The symbols move the objects like this.
s603 & s440
s603 ^ s206
s603 % s566
s603 ! s997
s603 * s413
s603 + s362
s207 & s531
s207 ^ s616
s207 % s813
s207 ! s279
s207 * s97
s207 + s903
s776 & s231
s776 ^ s492
s776 % s414
s776 ! s18
s776 * s485
s776 + s332
s18 & s477
s18 ^ s485
s18 % s332
s18 ! s231
s18 * s414
s18 + s469
s710 & s321
s710 ^ s53
s710 % s660
s710 ! s94
s710 * s936
s710 + s824
s206 & s566
s206 ^ s406
s206 % s898
s206 ! s413
s206 * s556
s206 + s603
s35 & s206
s35 ^ s955
s35 % s406
s35 ! s74
s35 * s497
s35 + s556
s512 & s244
s512 ^ s886
s512 % s383
s512 ! s782
s512 * s64
s512 + s325
s357 & s18
s357 ^ s124
s357 % s485
s357 ! s776
s357 * s492
s357 + s414
s536 & s338
s536 ^ s325
s536 % s568
s536 ! s753
s536 * s76
s536 + s128
s46 & s390
s46 ^ s688
s46 % s309
s46 ! s28
s46 * s884
s46 + s502
s321 & s506
s321 ^ s660
s321 % s168
s321 ! s446
s321 * s824
s321 + s562
s469 & s281
s469 ^ s18
s469 % s477
s469 ! s564
s469 * s231
s469 + s764
s124 & s485
s124 ^ s506
s124 % s421
s124 ! s492
s124 * s781
s124 + s357
s900 & s118
s900 ^ s733
s900 % s447
s900 ! s846
s900 * s593
s900 + s2
s348 & s94
s348 ^ s322
s348 % s936
s348 ! s710
s348 * s53
s348 + s660
s95 & s710
s95 ^ s176
s95 % s53
s95 ! s348
s95 * s322
s95 + s936
s325 & s568
s325 ^ s512
s325 % s244
s325 ! s76
s325 * s782
s325 + s536
s414 & s469
s414 ^ s357
s414 % s18
s414 ! s332
s414 * s776
s414 + s231
s53 & s660
s53 ^ s653
s53 % s348
s53 ! s936
s53 * s95
s53 + s710
s339 & s74
s339 ^ s670
s339 % s497
s339 ! s35
s339 * s955
s339 + s406
s616 & s813
s616 ^ s320
s616 % s638
s616 ! s97
s616 * s349
s616 + s207
s531 & s161
s531 ^ s813
s531 % s172
s531 ! s661
s531 * s903
s531 + s450
s638 & s279
s638 ^ s127
s638 % s97
s638 ! s207
s638 * s616
s638 + s813
s733 & s447
s733 ^ s28
s733 % s986
s733 ! s593
s733 * s390
s733 + s900
s281 & s339
s281 ^ s477
s281 % s670
s281 ! s487
s281 * s764
s281 + s955
s955 & s406
s955 ^ s281
s955 % s339
s955 ! s497
s955 * s487
s955 + s35
s118 & s616
s118 ^ s447
s118 % s320
s118 ! s127
s118 * s2
s118 + s349
s244 & s753
s244 ^ s383
s244 % s76
s244 ! s536
s244 * s325
s244 + s568
s2 & s349
s2 ^ s900
s2 % s118
s2 ! s320
s2 * s846
s2 + s127
s309 & s733
s309 ^ s771
s309 % s28
s309 ! s502
s309 * s46
s309 + s390
s898 & s997
s898 ^ s74
s898 % s413
s898 ! s603
s898 * s206
s898 + s566
s100 & s492
s100 ^ s446
s100 % s781
s100 ! s124
s100 * s506
s100 + s421
s661 & s185
s661 ^ s903
s661 % s450
s661 ! s161
s661 * s172
s661 + s879
s485 & s332
s485 ^ s421
s485 % s776
s485 ! s414
s485 * s357
s485 + s18
s98 & s886
s98 ^ s16
s98 % s654
s98 ! s594
s98 * s546
s98 + s401
s176 & s53
s176 ^ s161
s176 % s653
s176 ! s322
s176 * s185
s176 + s95
s766 & s594
s766 ^ s362
s766 % s546
s766 ! s98
s766 * s16
s766 + s654
s492 & s414
s492 ^ s781
s492 % s357
s492 ! s485
s492 * s421
s492 + s776
s185 & s95
s185 ^ s450
s185 % s176
s185 ! s653
s185 * s879
s185 + s322
s506 & s421
s506 ^ s168
s506 % s100
s506 ! s781
s506 * s562
s506 + s124
s594 & s64
s594 ^ s546
s594 % s401
s594 ! s886
s594 * s654
s594 + s395
s670 & s497
s670 ^ s564
s670 % s487
s670 ! s955
s670 * s281
s670 + s339
s450 & s176
s450 ^ s531
s450 % s161
s450 ! s879
s450 * s661
s450 + s185
s593 & s2
s593 ^ s390
s593 % s900
s593 ! s447
s593 * s986
s593 + s846
s619 & s46
s619 ^ s753
s619 % s688
s619 ! s771
s619 * s338
s619 + s884
s421 & s776
s421 ^ s100
s421 % s492
s421 ! s357
s421 * s124
s421 + s485
s753 & s688
s753 ^ s76
s753 % s128
s753 ! s338
s753 * s568
s753 + s619
s568 & s619
s568 ^ s244
s568 % s753
s568 ! s128
s568 * s536
s568 + s338
s546 & s401
s546 ^ s440
s546 % s98
s546 ! s654
s546 * s766
s546 + s594
s653 & s348
s653 ^ s879
s653 % s322
s653 ! s95
s653 * s176
s653 + s53
s782 & s536
s782 ^ s64
s782 % s325
s782 ! s244
s782 * s383
s782 + s76
s64 & s325
s64 ^ s401
s64 % s512
s64 ! s383
s64 * s395
s64 + s782
s566 & s16
s566 ^ s898
s566 % s997
s566 ! s362
s566 * s603
s566 + s440
s654 & s395
s654 ^ s766
s654 % s594
s654 ! s401
s654 * s98
s654 + s886
s886 & s383
s886 ^ s654
s886 % s395
s886 ! s64
s886 * s401
s886 + s512
s556 & s603
s556 ^ s35
s556 % s206
s556 ! s898
s556 * s74
s556 + s413
s231 & s764
s231 ^ s414
s231 % s469
s231 ! s477
s231 * s332
s231 + s564
s660 & s168
s660 ^ s348
s660 % s94
s660 ! s824
s660 * s710
s660 + s321
s322 & s936
s322 ^ s185
s322 % s95
s322 ! s53
s322 * s653
s322 + s348
s94 & s446
s94 ^ s936
s94 % s824
s94 ! s321
s94 * s660
s94 + s168
s76 & s128
s76 ^ s782
s76 % s536
s76 ! s568
s76 * s244
s76 + s753
s406 & s898
s406 ^ s339
s406 % s74
s406 ! s556
s406 * s35
s406 + s206
s986 & s846
s986 ^ s502
s986 % s593
s986 ! s900
s986 * s733
s986 + s447
s28 & s986
s28 ^ s884
s28 % s502
s28 ! s390
s28 * s309
s28 + s733
s74 & s413
s74 ^ s497
s74 % s556
s74 ! s206
s74 * s406
s74 + s898
s332 & s564
s332 ^ s776
s332 % s231
s332 ! s469
s332 * s18
s332 + s477
s824 & s562
s824 ^ s710
s824 % s321
s824 ! s168
s824 * s94
s824 + s446
s846 & s127
s846 ^ s593
s846 % s2
s846 ! s118
s846 * s447
s846 + s320
s879 & s322
s879 ^ s661
s879 % s185
s879 ! s176
s879 * s161
s879 + s653
s781 & s357
s781 ^ s562
s781 % s124
s781 ! s421
s781 * s100
s781 + s492
s997 & s766
s997 ^ s413
s997 % s362
s997 ! s440
s997 * s566
s997 + s16
s128 & s771
s128 ^ s536
s128 % s338
s128 ! s619
s128 * s753
s128 + s688
s447 & s320
s447 ^ s986
s447 % s846
s447 ! s2
s447 * s900
s447 + s118
s688 & s309
s688 ^ s128
s688 % s771
s688 ! s884
s688 * s619
s688 + s46
s903 & s450
s903 ^ s207
s903 % s531
s903 ! s172
s903 * s279
s903 + s661
s390 & s900
s390 ^ s309
s390 % s733
s390 ! s986
s390 * s502
s390 + s593
s564 & s487
s564 ^ s231
s564 % s764
s564 ! s281
s564 * s477
s564 + s670
s440 & s98
s440 ^ s566
s440 % s16
s440 ! s766
s440 * s362
s440 + s546
s338 & s884
s338 ^ s568
s338 % s619
s338 ! s688
s338 * s128
s338 + s771
s487 & s35
s487 ^ s764
s487 % s955
s487 ! s339
s487 * s670
s487 + s497
s562 & s124
s562 ^ s321
s562 % s506
s562 ! s100
s562 * s446
s562 + s781
s168 & s100
s168 ^ s94
s168 % s446
s168 ! s562
s168 * s321
s168 + s506
s172 & s879
s172 ^ s279
s172 % s661
s172 ! s450
s172 * s531
s172 + s161
s16 & s654
s16 ^ s997
s16 % s766
s16 ! s546
s16 * s440
s16 + s98
s446 & s781
s446 ^ s824
s446 % s562
s446 ! s506
s446 * s168
s446 + s100
s771 & s28
s771 ^ s338
s771 % s884
s771 ! s46
s771 * s688
s771 + s309
s362 & s546
s362 ^ s603
s362 % s440
s362 ! s16
s362 * s997
s362 + s766
s502 & s593
s502 ^ s46
s502 % s390
s502 ! s733
s502 * s28
s502 + s986
s401 & s512
s401 ^ s98
s401 % s886
s401 ! s395
s401 * s594
s401 + s64
s884 & s502
s884 ^ s619
s884 % s46
s884 ! s309
s884 * s771
s884 + s28
s497 & s556
s497 ^ s487
s497 % s35
s497 ! s406
s497 * s339
s497 + s74
s349 & s207
s349 ^ s118
s349 % s616
s349 ! s638
s349 * s127
s349 + s97
s97 & s903
s97 ^ s349
s97 % s207
s97 ! s813
s97 * s638
s97 + s279
s764 & s955
s764 ^ s469
s764 % s281
s764 ! s670
s764 * s564
s764 + s487
s413 & s362
s413 ^ s556
s413 % s603
s413 ! s566
s413 * s898
s413 + s997
s813 & s172
s813 ^ s638
s813 % s279
s813 ! s903
s813 * s207
s813 + s531
s320 & s638
s320 ^ s846
s320 % s127
s320 ! s349
s320 * s118
s320 + s616
s279 & s661
s279 ^ s97
s279 % s903
s279 ! s531
s279 * s813
s279 + s172
s161 & s653
s161 ^ s172
s161 % s879
s161 ! s185
s161 * s450
s161 + s176
s936 & s824
s936 ^ s95
s936 % s710
s936 ! s660
s936 * s348
s936 + s94
s127 & s97
s127 ^ s2
s127 % s349
s127 ! s616
s127 * s320
s127 + s638
s383 & s76
s383 ^ s395
s383 % s782
s383 ! s325
s383 * s512
s383 + s244
s477 & s670
s477 ^ s332
s477 % s564
s477 ! s764
s477 * s469
s477 + s281
s395 & s782
s395 ^ s594
s395 % s64
s395 ! s512
s395 * s886
s395 + s383

The rows follow the links: the fewer symbols apart two objects are, the more alike their rows tend to be.

Each row is also shifted at random along 5 hidden directions that mean nothing.

Name the object of each row.
-15 23 -16 13 33 -5 29 -32 -33 21 46 -31 -24 30 15 -2 5 -32 3 -9 -29 16 -9 30 67 -4 14 -10 -47 -5 -40 17 33 -4 18 -6 -26 49 14 30 -15 15 11 48 -13 -6 23 -14 2 -24 22 15 -13 2 -7 3 -2 43 6 1 9 30 24 -30 7 18 -13; object s879
-61 6 5 8 -16 4 14 3 -10 -5 -9 4 -2 9 -5 11 2 -3 2 3 3 -14 -3 -15 7 -1 18 14 7 12 -1 -20 -14 7 -14 24 9 0 -7 1 6 -10 -17 -8 25 2 4 -12 6 7 3 -15 2 7 27 -14 -2 3 10 13 3 -9 -8 6 9 4 -9; object s753
-44 4 2 -13 12 17 -24 24 9 -13 1 15 12 -14 0 -17 -1 16 -15 -9 9 -16 0 -14 -38 -8 -4 -9 22 4 17 17 -21 7 -24 4 -1 -10 -3 -15 -13 -20 -4 -21 -14 4 15 -6 -9 22 -6 -2 16 6 -20 -22 8 -27 -14 -5 6 14 2 26 12 -3 -6; object s349
7 -17 -2 12 -25 22 9 -12 -2 14 -22 -1 0 12 7 18 -10 8 11 -5 1 12 -14 -25 32 0 12 17 -11 -7 -27 -24 7 6 6 21 24 5 -4 -3 14 -15 -9 11 40 -15 -4 -15 16 7 12 -22 -19 -7 37 13 12 4 15 3 13 -1 -20 8 6 22 0; object s244
64 15 -11 -3 19 -14 12 -24 -11 21 43 -26 -8 14 13 -6 -4 -19 8 -16 -18 20 -13 30 46 -3 5 -12 -39 -3 -22 1 38 3 29 -20 -13 32 9 17 -8 19 28 44 -23 7 -3 -2 -1 -26 11 11 -22 1 -15 12 -15 33 -2 -1 -2 16 20 -35 7 17 -5; object s710
9 -11 -14 4 0 -4 -33 -12 -1 -10 -11 -24 0 -5 0 -17 16 1 -24 -8 -19 35 11 17 -5 1 -27 -25 -4 -1 -2 54 21 -15 18 -34 -21 17 17 16 -23 26 11 0 -26 16 -10 15 -14 2 -9 21 18 -6 -24 13 -7 1 -24 -20 -22 2 7 -18 -1 13 2; object s321
15 22 -1 12 22 -15 25 11 -32 0 8 30 -1 15 7 -2 38 1 -23 10 -18 -25 17 6 18 -4 2 6 2 10 -30 45 -34 -12 -15 14 -8 0 -2 3 6 -21 -34 -20 9 -18 32 -4 30 20 8 7 16 -10 12 -18 19 8 35 19 15 8 -6 9 -7 -26 -20; object s383
-20 7 11 -7 39 -15 20 10 5 5 18 18 -3 -8 -5 5 -1 -14 10 22 5 -23 16 15 -14 6 -6 5 2 -18 13 -4 -13 -7 -3 -2 -10 -17 -3 -8 12 4 5 -3 -20 -19 13 11 2 -16 2 15 -2 -3 -23 3 8 -5 12 2 8 5 9 7 -23 -38 15; object s414
98 25 20 -14 15 -32 17 30 5 -14 18 40 4 -16 -10 -3 13 2 1 20 17 -46 20 13 -51 -1 7 6 34 19 40 -17 -49 -1 -22 8 0 -37 -15 -14 14 -7 -18 -30 -12 6 1 16 0 1 -14 3 14 7 -11 -28 -13 -12 11 21 -2 -20 4 10 -15 -47 -6; object s997
56 30 -10 -14 19 -11 13 21 -13 6 31 16 37 15 -6 3 12 -36 -13 -10 -28 -49 -15 -12 24 -16 -7 9 4 -5 -8 25 7 25 -4 -2 -7 9 5 -4 4 -7 17 -22 -30 10 25 -3 41 3 11 8 -23 0 -19 -16 8 11 22 20 -5 15 21 10 17 -8 -13; object s653
-71 13 -8 -2 24 -30 -3 -11 -10 5 27 -5 -7 0 12 -22 23 1 -13 -6 -17 17 9 40 14 -2 -14 -21 -18 8 -14 43 12 -16 21 -30 -22 11 7 13 -11 16 8 16 -29 7 -3 14 -2 -9 -3 25 7 -5 -24 6 -11 18 -2 -2 -9 7 11 -29 -9 -7 -7; object s168
6 12 9 -30 6 10 -7 30 23 4 22 31 24 -18 6 -11 -17 21 6 -20 24 -29 -21 -19 -27 -12 12 7 15 8 17 -31 -15 24 -16 12 25 -22 -17 -31 5 -34 7 -5 -5 5 -2 -11 7 16 1 -18 -18 8 -11 -21 -1 -22 -1 11 12 12 -1 26 18 -1 -7; object s2
71 3 -13 4 -29 9 -20 1 -12 -11 -17 -5 14 9 0 -7 16 7 -23 -18 -14 5 -10 -19 10 -10 0 -6 9 21 -12 25 0 8 -7 2 4 15 6 5 -14 -9 -10 -16 11 20 -1 -9 9 24 -2 -9 9 0 16 -12 -2 4 -3 5 -10 -1 -4 2 25 25 -22; object s309
-46 -5 4 7 -13 -23 0 -7 -4 -7 -11 5 -15 -7 7 -8 24 22 -7 8 3 23 20 23 -10 6 -4 -6 1 18 -2 14 -17 -22 9 -9 -2 -11 -4 6 2 6 -24 -1 11 1 -19 16 -8 5 -14 4 22 -5 10 4 -12 4 3 1 -6 -20 -14 -18 -16 -11 -5; object s362
-20 32 5 -12 -2 -16 5 25 -10 -17 21 26 11 -3 -8 -10 17 2 -11 -5 4 -40 -3 -6 -27 -12 16 2 28 33 24 -6 -38 14 -29 15 1 -8 -9 -6 -5 -17 -18 -27 -6 21 12 -3 4 15 -8 -7 13 14 2 -44 -14 -4 2 26 -3 -5 9 8 15 -16 -28; object s28
-16 -16 0 -14 4 -1 -13 14 21 11 -13 21 29 -13 0 3 1 7 -5 1 -5 -9 1 -12 -5 1 -27 8 7 -23 -7 22 5 2 13 -14 10 -21 -2 -20 17 -7 16 -18 -13 -11 -6 13 27 7 2 7 -16 -17 -17 22 20 -17 14 -6 1 3 -9 16 -11 -12 19; object s357
-113 9 11 -14 -21 2 9 -2 15 7 22 0 -8 -8 7 -4 -27 20 30 -18 31 5 -24 -1 -9 -4 32 3 -5 23 17 -72 -3 18 -3 18 26 -5 -16 -13 1 -12 3 29 17 13 -25 -12 -19 -6 -4 -26 -17 15 18 -15 -25 2 -12 12 6 -9 -2 -9 16 20 -11; object s390
-6 -15 -11 -6 -4 -3 -29 -5 13 2 -12 -7 15 -9 6 -14 7 11 -15 -12 -12 24 2 5 -1 0 -27 -14 -4 -8 -9 40 22 -8 21 -29 -5 1 9 -1 -6 10 16 -2 -19 7 -15 14 2 4 -7 12 0 -13 -21 21 2 -4 -9 -17 -13 2 -2 -9 -3 7 9; object s562
-31 13 12 -32 33 -19 16 31 21 15 27 44 28 -16 1 2 -4 -1 9 7 11 -45 2 0 -21 -3 -9 14 11 -15 14 -11 -18 12 1 -3 12 -36 -14 -31 29 -18 14 -15 -24 -12 5 13 27 -6 3 7 -25 -6 -28 0 10 -14 26 13 8 4 4 20 -15 -39 12; object s492
-92 23 -4 -18 5 -15 3 25 -1 -2 17 20 37 4 -13 2 11 -27 -11 -3 -16 -49 -8 -16 -5 -11 -6 7 22 5 12 14 -5 22 -8 -3 -4 -5 1 -8 5 -3 10 -33 -26 21 15 6 29 4 1 5 -12 4 -16 -18 -2 2 13 21 -13 -2 17 12 13 -16 -8; object s322
58 -6 -18 9 4 25 -6 -20 -10 14 5 -30 3 19 4 6 -15 -21 0 -15 -20 16 -20 -11 46 -4 0 -2 -25 -19 -26 10 43 10 12 -3 -7 37 14 15 -12 6 23 23 -4 -2 12 -15 6 -8 19 1 -21 0 -3 13 10 15 -7 -12 1 25 10 -5 16 34 3; object s161
-76 40 6 -12 10 -25 27 10 -16 0 47 19 -6 4 8 -14 14 5 3 -11 6 -25 -6 17 1 -10 29 -2 0 36 5 -18 -26 8 -13 13 1 0 -13 -2 -3 -15 -17 7 -2 14 7 -6 3 2 -1 -5 1 12 6 -35 -21 16 10 28 7 1 11 -11 13 -6 -31; object s502
-31 -16 -21 7 -25 5 -29 -22 -3 4 -16 -38 9 8 3 -5 3 -5 -12 -19 -26 37 -10 0 29 -1 -21 -16 -17 -5 -19 34 45 -1 29 -29 -8 28 18 17 -15 23 22 12 -10 18 -18 5 0 -2 -1 9 -6 -7 -4 25 -7 13 -17 -17 -23 1 5 -22 11 37 0; object s936
72 11 -5 -17 2 0 5 5 6 14 25 -1 27 5 -5 6 -16 -25 11 -14 -8 -23 -25 -13 18 -7 3 8 -6 -9 2 -20 26 28 10 -4 4 9 1 -7 5 0 33 5 -19 15 0 -3 19 -11 9 -4 -36 5 -12 2 -4 9 3 8 -7 9 18 1 15 10 2; object s53
-63 -31 -6 8 -50 1 -3 -16 8 13 -45 -11 12 6 -5 23 -2 -3 10 3 -10 21 -9 -18 28 5 -12 18 -4 -11 -17 -11 29 2 29 -8 19 -4 2 2 20 13 10 -3 27 3 -34 9 24 -2 -1 -9 -22 -15 31 39 2 7 13 -5 -14 -27 -21 -10 -6 16 16; object s339
-27 25 -4 -3 8 -11 3 -1 -15 -4 30 1 -12 1 12 -23 13 12 -11 -14 1 6 -1 19 0 -8 17 -15 -5 30 -4 8 -12 -2 -7 1 -6 13 -4 6 -17 -7 -14 13 -5 12 5 -8 -14 6 -2 0 16 9 -3 -26 -18 10 -8 8 5 8 9 -15 13 6 -28; object s986
5 -4 12 11 30 -5 27 -18 -2 3 12 -18 -36 3 -6 14 -17 -26 27 29 9 4 17 26 0 15 8 3 -14 -20 12 -31 4 -15 1 1 -17 3 2 14 5 24 5 26 -5 -20 9 4 -26 -38 6 15 1 5 -11 12 0 10 -3 -10 6 0 10 -11 -26 -21 21; object s469
-23 8 0 -3 22 12 -25 17 -1 -21 7 8 0 -12 1 -22 7 14 -24 -7 4 -5 10 1 -37 -3 -2 -20 17 9 17 33 -23 -6 -25 -1 -14 -2 2 -4 -25 -13 -11 -16 -18 4 20 -4 -22 17 -7 7 31 7 -22 -27 3 -21 -22 -8 2 17 6 16 8 -3 -9; object s127
31 25 -5 -9 35 8 -3 32 -11 -7 16 28 33 5 -7 -6 16 -18 -26 -5 -18 -51 -1 -21 -9 -14 -11 3 21 -6 0 45 -17 14 -27 7 -12 -1 4 -9 -5 -22 -1 -39 -29 -2 44 -7 26 20 8 11 5 1 -27 -27 23 -11 12 11 7 27 15 34 12 -17 -10; object s903
76 -2 1 8 -14 -21 7 -13 -8 -1 -4 -7 -14 1 3 0 15 4 -1 7 -3 19 10 19 9 4 -1 -4 -8 12 -8 4 -1 -14 16 -10 -5 2 1 11 3 16 -9 6 7 4 -18 10 -3 -7 -7 5 8 -4 11 10 -11 14 8 3 -8 -15 -5 -23 -10 -3 -3; object s413
-76 -5 5 9 1 -12 15 -3 -8 0 -13 0 -2 7 -10 16 9 -20 2 24 -9 -7 14 3 5 7 -11 10 3 -11 -2 5 -2 -8 7 -3 -9 -7 4 6 17 14 -3 -14 0 -8 2 12 10 -11 0 11 1 -7 5 14 6 7 16 3 -5 -13 -1 -4 -18 -23 11; object s764
104 -16 -11 -2 0 46 -46 24 12 -17 -35 1 33 -5 -15 -4 -5 0 -29 -11 -8 -17 -6 -46 -31 -8 -23 -5 28 -18 12 42 2 15 -26 3 -4 0 10 -13 -17 -15 8 -44 -13 4 23 -10 4 31 0 -2 11 0 -21 -9 28 -37 -20 -16 -5 19 0 43 20 15 9; object s813
36 -13 4 0 -15 13 -2 13 8 3 -28 28 13 -5 6 7 3 23 -6 0 6 -6 -2 -26 0 0 -5 16 9 -3 -13 2 -15 0 -3 15 24 -21 -9 -18 18 -27 -17 -18 26 -16 -1 -5 23 24 3 -13 -4 -12 22 8 19 -18 18 4 11 -3 -24 24 -3 -4 3; object s395

Where do the symbols, taken in turn from left to right, take each start?
Answer with the object's name.
-59 -27 10 10 2 14 -19 1 18 -21 -38 -13 -12 -16 -23 13 -15 -7 7 30 14 6 23 -3 -48 16 -15 -1 22 -23 36 -6 -5 -15 -10 -5 -12 -16 6 1 -3 24 3 -19 -5 -9 -4 16 -31 -12 -13 11 23 1 -14 14 6 -23 -22 -23 -10 -13 -3 13 -21 -19 33
! + ! + + + %: s898
-52 0 3 15 9 -19 28 -17 -15 3 3 -10 -20 12 -5 16 6 -25 11 22 -9 4 14 20 23 9 0 6 -13 -10 -8 -3 5 -14 12 -2 -13 6 4 18 11 23 -3 11 3 -12 2 10 2 -23 4 13 -1 -4 7 15 -2 19 14 2 0 -11 4 -19 -20 -18 9
* ^ ! * + *: s764
-88 10 0 -21 11 11 -13 34 11 2 4 36 38 -10 4 -9 2 16 -16 -18 1 -35 -11 -29 -16 -14 -7 8 19 -1 1 16 -17 21 -15 5 16 -19 -7 -28 5 -36 2 -30 -9 0 14 -8 27 28 4 -8 -10 -2 -14 -17 19 -23 10 8 8 17 -3 35 15 -6 -7
! ! & + ^: s661
86 14 -2 -17 41 -22 34 5 -1 39 41 30 19 5 20 2 3 -8 6 -6 -14 -21 -8 13 47 -4 -8 15 -30 -26 -38 10 13 5 25 -9 7 -7 -6 -15 29 -13 18 17 -16 -26 10 4 48 -11 20 11 -43 -18 -17 20 21 13 43 12 19 22 4 2 -15 -20 7
* % ! + % & &: s339
48 -26 0 -12 -11 14 -31 -5 32 4 -12 -17 7 -19 -2 -2 -29 10 13 -9 12 24 -9 -3 -21 4 -12 -9 -1 -14 20 -17 28 4 16 -18 6 -7 2 -8 -4 15 31 12 -13 7 -25 7 -21 -11 -6 -1 -12 0 -19 21 -6 -16 -29 -22 -12 -1 0 -1 2 17 21
* * & % *: s506
-10 -11 -4 4 12 28 -20 -12 6 -2 6 -23 -18 -4 13 -14 -22 15 2 -15 11 31 -7 5 -1 2 6 -16 -17 -7 -5 -2 16 -3 -5 0 -1 17 6 3 -22 -2 5 30 -2 -9 6 -15 -32 0 4 -2 6 3 -11 -1 3 -8 -29 -21 12 23 1 -1 11 29 3
* + * %: s97
68 -1 14 13 13 -13 11 -24 -4 -10 12 -19 -54 -7 7 -9 -5 14 18 19 25 36 25 45 -21 14 19 -18 -11 13 19 -28 -14 -29 0 -1 -14 0 -4 17 -12 21 -17 35 7 -8 -12 6 -53 -26 -12 6 29 9 1 -4 -22 8 -22 -11 5 -10 2 -28 -20 -10 3
% ^ ^ * +: s566
-20 -19 11 1 17 7 15 -17 16 19 5 -13 -23 -5 3 15 -36 -8 37 15 18 15 1 12 6 13 7 8 -22 -31 4 -47 21 -7 16 1 5 -6 -2 -2 14 14 17 34 2 -24 -10 3 -17 -33 7 0 -23 -1 -6 28 2 0 -3 -14 12 2 -1 -4 -22 -6 30
! ^ & + !: s670
19 -1 -9 -13 -35 10 -18 5 7 7 -6 7 27 -1 10 -10 0 24 -9 -34 -3 7 -28 -23 15 -13 3 1 -1 15 -17 2 10 20 6 2 26 5 -5 -15 0 -24 4 -1 13 15 -18 -13 22 25 3 -19 -17 -3 16 -1 -4 -3 1 7 -2 2 -11 4 27 34 -17
& & ^ % ^ ^ ^: s28
9 -8 11 -14 7 1 10 24 22 8 -11 27 27 -9 -14 22 -15 -13 14 17 8 -42 0 -24 -18 5 -12 24 18 -28 17 -22 -8 13 -4 7 14 -33 -8 -24 31 -8 14 -28 -7 -13 0 11 26 -5 3 -2 -25 -6 -10 10 17 -17 21 5 2 -8 -3 29 -16 -31 25
! & ! ^ % * %: s670
69 -37 -23 20 -30 41 -57 -33 3 -11 -39 -53 -17 -2 15 -24 -4 33 -20 -28 -7 81 -7 -4 10 2 -11 -34 -19 2 -23 40 40 -15 12 -18 -6 36 18 19 -41 9 4 28 12 7 -14 -14 -39 18 -5 -5 24 -5 6 17 0 -6 -50 -41 -9 16 -13 -13 19 63 -1
& + & * !: s903
34 12 -5 -25 22 -24 11 10 10 33 33 29 33 -2 20 -9 11 6 -5 -20 -16 -13 -13 9 35 -12 -15 4 -20 -11 -33 28 16 8 31 -21 9 -6 -3 -19 21 -15 22 8 -25 -7 -5 8 49 -1 10 9 -37 -17 -21 18 8 11 32 13 4 14 1 -4 -3 -7 -1
* + & % %: s776
-130 17 12 10 39 -32 43 -9 -19 3 29 0 -30 8 -3 9 11 -25 11 32 -4 -13 25 40 9 12 6 3 -13 -4 1 -2 -13 -21 3 0 -23 0 -1 15 10 20 -9 11 -10 -18 14 12 -5 -30 4 21 6 0 -9 0 -3 22 20 11 7 -2 14 -19 -30 -43 5
* & * ! * % +: s339
-161 -37 -21 1 -57 12 -81 11 19 -33 -79 -16 42 -16 -21 -14 27 15 -50 -9 -24 26 11 -32 -42 -1 -58 -20 41 2 15 84 13 -2 9 -39 -7 -6 20 -1 -21 18 10 -63 -15 38 -28 24 4 40 -27 10 32 -12 -11 18 3 -29 -31 -24 -49 -25 -14 9 11 19 8
+ % ! * % &: s421
